Below are the code and all the weights of a small trained network. Each question names an input and a class and asks about switching units off, where a switched-off unit gives its printed mean instead of its output.

import numpy as np


def w(rows, s, z=0):
    codes = np.array(rows[::2]) - 128.0
    scale = np.full(codes.shape[1], s)
    scale[-1] = z or s
    return codes * scale


def f(y):
    return np.maximum(y, 0)


def log_softmax(a):
    a = a - a.max(-1, keepdims=True)
    return a - np.log(np.exp(a).sum(-1, keepdims=True))


def net(x, mask):
    res = np.array(x, float).reshape(1, 8) / 4 @ E
    y = f(res @ A[0][:, :-1].T + A[0][:, -1])
    res = res + np.where(mask, y, B[0][:, -1]) @ B[0][:, :-1]
    return log_softmax(res[-1] @ U[:, :-1].T + U[:, -1])


A, B = {}, {}
E = w([
[137,143,121,120,114,140,132,130,109,131],'x0',
[121,195,131,1,189,44,71,85,95,133],'x1',
[162,108,149,93,114,151,143,122,137,117],'x2',
[137,168,83,175,221,224,32,73,144,74],'x3',
[141,99,106,122,145,118,112,121,120,147],'x4',
[35,77,182,105,87,158,105,23,135,212],'x5',
[121,108,122,137,150,112,103,128,91,130],'x6',
[127,90,154,126,153,119,102,137,106,114],'x7',
],0.0097)
A[0] = w([
[109,199,68,60,200,127,44,151,190,71,106],'n0',
[128,124,134,74,102,23,198,199,114,134,38],'n1',
[89,54,111,181,68,136,153,160,125,202,174],'n2',
[139,64,67,117,146,111,132,129,90,156,119],'n3',
[152,131,173,84,141,80,198,139,71,148,190],'n4',
[209,150,166,111,75,36,130,111,151,145,186],'n5',
[133,84,79,185,147,168,185,124,124,76,1],'n6',
[186,155,87,142,114,82,92,140,128,73,151],'n7',
[75,135,162,101,121,204,76,53,155,206,63],'n8',
[126,149,93,103,172,152,132,96,106,45,117],'n9',
[131,135,113,181,108,153,153,119,130,77,43],'n10',
[169,186,109,91,254,147,87,154,135,141,94],'n11',
[142,165,139,96,115,84,118,87,97,146,177],'n12',
[218,139,105,193,153,64,201,197,116,99,18],'n13',
[176,64,48,195,93,156,128,206,138,100,134],'n14',
[118,160,130,149,155,232,35,115,180,151,95],'n15',
[86,128,129,144,136,206,114,105,100,102,215],'n16',
[88,55,162,149,46,101,161,88,80,129,161],'n17',
[143,118,141,109,148,38,190,147,136,155,216],'n18',
[176,107,147,205,124,206,121,170,146,139,199],'n19',
],0.0088,0.0063)
B[0] = w([
[153,138,139,164,96,120,184,168,195,45,231],'n0',
[161,202,196,55,206,72,55,192,102,143,230],'n1',
[129,79,112,172,74,120,213,139,199,58,246],'n2',
[123,88,154,127,116,125,109,137,191,136,154],'n3',
[107,136,166,140,98,119,109,109,89,171,226],'n4',
[128,142,137,87,115,192,115,86,118,117,218],'n5',
[153,191,117,72,192,35,138,211,165,148,173],'n6',
[201,122,97,131,105,117,203,200,125,42,208],'n7',
[103,178,106,134,202,106,47,145,115,149,212],'n8',
[160,99,52,199,154,186,158,135,199,66,187],'n9',
[160,202,115,59,177,102,196,129,135,148,163],'n10',
[46,90,98,165,62,103,168,182,195,104,214],'n11',
[164,167,95,111,194,95,122,92,124,147,192],'n12',
[37,205,194,172,97,152,36,135,60,195,228],'n13',
[77,162,157,77,233,76,95,83,71,173,244],'n14',
[113,253,167,120,189,140,188,125,86,199,216],'n15',
[125,177,114,104,175,75,160,155,192,107,208],'n16',
[170,45,95,224,80,113,205,115,128,108,230],'n17',
[60,172,154,164,143,164,45,77,83,210,239],'n18',
[74,160,249,164,194,209,49,81,99,209,244],'n19',
],0.0067,0.011)
U = w([
[79,145,184,177,147,157,104,58,105,145,34],'0',
[182,160,164,82,228,60,124,183,160,104,144],'1',
[190,36,124,190,49,101,254,167,213,41,247],'2',
],0.0089,0.0012)

Each question gives the input, the list of numbers given to net, and the class t.
The units are the neurons (one row each of A and B). Each row of codes is followed by its name. A weight is (code - 128) times the scale printed after its matrix; where a second scale follows, it is the last column's (A, B and U).
mask holds one flag per neuron, in row order. A switched-off neuron (its flag False) gives its mean, the last column of its row in B, instead of its output. The means were averaged over made-up inputs and are rounded, as every weight is.
A unit's drop is (log p(t) with every unit on - log p(t) with that unit switched off) / (log p(t) with every unit on - log p(t) with every unit switched off).
The circuit of an input: a set's keep is (log p(t) with only the set's units on - log p(t) with every unit switched off) / (log p(t) with every unit on - log p(t) with every unit switched off). Starting from the 12 units with the biggest drops (on a tie, the unit counted first), units are removed one at a time, each time the one whose removal leaves the highest keep (on an exact tie, the one counted first), for as long as the keep stays at least 0.8.
circuit, biggest first: the units of the circuit, biggest drop first
most important unit: the unit with the biggest drop
k most important neurons: the k neurons with the biggest drops, biggest first
drop when u is switched off: that unit's drop, to one decimal
input [-4,-8,7,-2,3,6,-8,3], class 2: circuit, biggest first : [n2]
input [6,-8,2,5,-7,-3,0,2], class 1: 2 most important neurons : [n6; n10]
input [-3,-1,-7,-8,-7,-3,2,1], class 0: 2 most important neurons : [n18; n13]
input [-3,-5,-1,-2,8,-8,2,0], class 0: 3 most important neurons : [n13; n19; n16]
input [-7,-8,-3,-1,0,-7,3,-8], class 0: 2 most important neurons : [n13; n19]
input [6,-7,-3,3,2,-1,3,-1], class 1: 3 most important neurons : [n6; n18; n16]
input [-8,-4,-2,4,-4,0,5,-8], class 1: 2 most important neurons : [n18; n13]
input [7,8,4,-7,6,4,-8,-7], class 0: 2 most important neurons : [n18; n4]
input [3,8,-4,2,7,6,-1,-7], class 1: 2 most important neurons : [n19; n13]
input [5,-4,-5,0,5,8,8,-2], class 2: 2 most important neurons : [n2; n17]
input [4,-6,-2,-1,1,1,1,-4], class 2: 2 most important neurons : [n2; n18]
input [-1,-8,-2,-5,7,2,2,-1], class 2: 2 most important neurons : [n2; n17]
input [-1,1,6,3,-3,-2,1,8], class 2: 2 most important neurons : [n1; n14]
input [-5,-1,-6,-1,0,-2,-4,-2], class 0: most important unit : n1
input [-8,4,-1,-8,-3,1,2,0], class 0: 2 most important neurons : [n18; n4]
input [-8,0,7,-7,1,2,6,5], class 2: 2 most important neurons : [n17; n19]
input [2,4,0,5,-4,6,-6,6], class 1: drop when n16 is switched off : 0.1
input [3,1,-6,5,0,5,2,-4], class 1: drop when n18 is switched off : 0.3
input [-5,2,4,2,4,-1,6,-8], class 2: drop when n5 is switched off : 0.0
input [-2,-2,-1,-7,7,-8,-5,0], class 0: circuit, biggest first : [n13]
input [-8,2,-1,5,-8,3,1,-3], class 1: drop when n18 is switched off : 0.2
